Below is a small trained network, with its code and all its weights. Each question gives an input and a class and asks what happens when units are switched off, that is, made to give their printed mean instead of their output.

import numpy as np


def w(rows, s, z=0):
    codes = np.array(rows[::2]) - 128.0
    scale = np.full(codes.shape[1], s)
    scale[-1] = z or s
    return codes * scale


def f(y):
    return y / 2 * (1 + np.tanh(0.7978845608 * (y + 0.044715 * y**3)))


def log_softmax(a):
    a = a - a.max(-1, keepdims=True)
    return a - np.log(np.exp(a).sum(-1, keepdims=True))


def net(x, mask):
    res = np.array(x, float).reshape(1, 4) / 4 @ E
    y = f(res @ A[0][:, :-1].T + A[0][:, -1])
    res = res + np.where(mask, y, B[0][:, -1]) @ B[0][:, :-1]
    return log_softmax(res[-1] @ U[:, :-1].T + U[:, -1])


A, B = {}, {}
E = w([
[140,146,44,255,36],'x0',
[126,121,105,131,140],'x1',
[255,43,73,49,89],'x2',
[173,26,126,72,191],'x3',
],0.0076)
A[0] = w([
[45,211,218,16,186,140],'neuron 1',
[31,222,108,192,89,57],'neuron 2',
[62,153,148,140,69,42],'neuron 3',
[153,19,198,49,170,4],'neuron 4',
[119,169,57,95,52,3],'neuron 5',
[1,151,178,74,193,139],'neuron 6',
[138,25,220,121,185,26],'neuron 7',
],0.0084,0.0053)
B[0] = w([
[135,97,36,174,43,255],'neuron 1',
[187,199,185,164,202,229],'neuron 2',
[166,154,183,146,197,149],'neuron 3',
[255,183,171,118,196,203],'neuron 4',
[63,98,162,197,172,134],'neuron 5',
[142,76,19,103,92,234],'neuron 6',
[186,184,154,104,194,176],'neuron 7',
],0.0086,0.0075)
U = w([
[68,178,135,254,46,254],'0',
[139,107,135,100,77,219],'1',
[131,238,243,147,175,10],'2',
],0.0093,0.0035)

Each question gives the input, the list of numbers given to net, and the class t.
The units are the neurons (one row each of A and B). Each row of codes is followed by its name. A weight is (code - 128) times the scale printed after its matrix; where a second scale follows, it is the last column's (A, B and U).
mask holds one flag per neuron, in row order. A switched-off neuron (its flag False) gives its mean, the last column of its row in B, instead of its output. The means were averaged over made-up inputs and are rounded, as every weight is.
A unit's drop is (log p(t) with every unit on - log p(t) with that unit switched off) / (log p(t) with every unit on - log p(t) with every unit switched off).
The circuit of an input: a set's keep is (log p(t) with only the set's units on - log p(t) with every unit switched off) / (log p(t) with every unit on - log p(t) with every unit switched off). Starting from all 7 units, units are removed one at a time, each time the one whose removal leaves the highest keep (on an exact tie, the one counted first), for as long as the keep stays at least 0.8.
circuit, biggest first: the units of the circuit, biggest drop first
top k neurons: the k neurons with the biggest drops, biggest first
drop when u is switched off: that unit's drop, to one decimal
input [8,-2,-2,-2], class 2: circuit, biggest first => [neuron 2; neuron 1]
input [-7,4,-1,-2], class 0: circuit, biggest first => [neuron 1]
input [-8,-4,2,6], class 2: top 2 neurons => [neuron 4; neuron 7]
input [-6,-7,-6,0], class 0: top 2 neurons => [neuron 1; neuron 4]
input [6,6,-6,0], class 2: top 2 neurons => [neuron 2; neuron 1]
input [-4,2,2,4], class 2: top 3 neurons => [neuron 4; neuron 7; neuron 6]
input [-4,-2,4,3], class 2: top 3 neurons => [neuron 4; neuron 6; neuron 7]
input [-6,1,-2,-3], class 0: top 2 neurons => [neuron 1; neuron 4]
input [4,-5,-7,0], class 2: top 2 neurons => [neuron 2; neuron 1]
input [-6,1,-5,7], class 1: top 2 neurons => [neuron 6; neuron 1]
input [-3,5,-6,2], class 1: drop when neuron 4 is switched off => -0.3
input [-1,6,1,8], class 2: drop when neuron 4 is switched off => 0.2
input [-5,-4,-3,0], class 0: drop when neuron 1 is switched off => 0.7
input [-4,-6,8,5], class 2: circuit, biggest first => [neuron 4]
